Group and class of each row
[-13, 11, 3, -35, -38, -3, 2, 16, -7, -16, 7, -2, -14, -20, 1, 26, 6, -36, 6, -1, 0, -6, -7, -16, -1, 5, 21, -29, 33, 14, 11, -2, -23, 0, -8, 10, -7, 9, -8, 5, -3, -15] | (50)/<45>
[-12, -24, 19, 3, -14, 27, 8, -19, -6, 2, 15, -9, 8, -9, 5, -10, 26, -3, 3, -5, 4, -6, 16, 15, 22, 16, -1, -29, -7, 12, 13, -8, 36, -9, -17, -4, -6, -23, -12, 8, -5, -33] | (45)/<48>
[-9, -6, 1, -16, 25, 1, 21, -45, -7, 8, 9, -2, 5, -14, 2, -5, 4, 13, 10, -41, -8, -2, -7, -23, 17, 22, -32, 0, -9, 16, 46, -15, 14, 3, 23, 14, -25, -11, -9, 7, 6, -29] | (45)/<48>
[-29, -7, 16, -49, 5, -9, 10, -34, -9, 7, 8, -12, 33, 0, 31, 19, -14, -4, 7, -7, -12, 6, 8, -9, -3, 50, -28, -29, 19, 10, 14, -18, -29, 3, 18, -10, 2, 4, -15, 3, 3, -26] | (50)/<45>
[-17, -10, -3, -37, 9, -12, -7, -28, 5, 1, 10, -15, 7, -1, 14, -19, 0, -6, -3, -12, -4, -9, 8, -16, -9, 13, -5, -49, 4, 2, 15, -15, -13, 10, -7, -33, 12, -10, -1, 8, 22, -24] | (50)/<45>
[-11, 12, 0, -13, 2, -3, 10, 23, -1, 2, 19, -7, 12, 2, 18, 5, -12, -7, -2, 1, -11, 10, -3, 2, -27, 16, -15, -12, -2, 3, 14, -19, -11, 8, -1, -8, -4, 2, -9, -4, 0, 2] | (50)/<43>
[-24, -6, 2, -50, 30, -20, 10, -28, -3, -22, 6, -22, 2, 1, 15, -4, -14, 3, 6, -12, -21, -4, -19, -22, 1, 41, -27, -54, 33, 24, 37, -32, -29, 23, 20, -16, 3, 7, -20, 7, 6, -49] | (50)/<45>
[-18, -20, 12, 1, 7, 27, 4, -27, -10, 18, 2, 15, 19, -8, 10, -5, 2, 8, -4, -23, -2, 5, 7, 25, 5, 13, -36, 7, 20, 17, 33, -24, 37, -6, 3, -4, -13, -3, -14, 1, 4, 6] | (45)/<48>
[-15, -9, 5, -13, 11, -14, 9, -11, 0, -31, 6, 6, 9, 5, 17, 7, -10, 10, 2, -10, -17, 4, -7, -7, 2, 24, -32, -19, 47, 3, 25, -20, -3, 5, 28, 0, 12, -9, -10, 0, 2, -12] | (50)/<43>
[-2, -17, 34, 8, 21, 16, 3, -45, -16, -1, 17, -7, 9, -3, 7, -8, 22, 8, -2, -37, -9, -16, 4, 9, 19, 19, -29, 7, -6, 17, 53, 0, 48, -17, 9, 4, -8, -29, 1, -3, -14, -16] | (45)/<48>
[-12, -3, -10, -26, 33, -24, -6, -22, -3, 0, -10, -17, 11, 6, 28, 2, -22, -19, 4, 5, -16, -3, -4, 0, -3, 37, -17, -51, 13, 11, 11, -23, -29, 12, 8, -10, 10, -15, 0, 15, -1, -31] | (50)/<45>
[-38, -26, 1, -6, 14, 2, 14, -45, -34, -3, -1, -4, 25, 52, 42, -2, -29, 33, -11, -1, -54, 23, 5, 1, -18, 45, -70, -43, -30, 5, 4, -41, -20, 5, 34, -13, 6, -14, -19, -10, 6, -17] | (50)/<43>
[-6, -6, 2, -10, 1, -5, 19, -18, -5, 7, 0, -20, 4, -24, 14, -9, -10, 5, 4, 0, 42, 16, 2, -12, -20, 30, -44, -35, -10, 5, 16, -28, -18, 6, 18, 1, 13, -3, -11, 8, 4, -11] | (50)/<43>
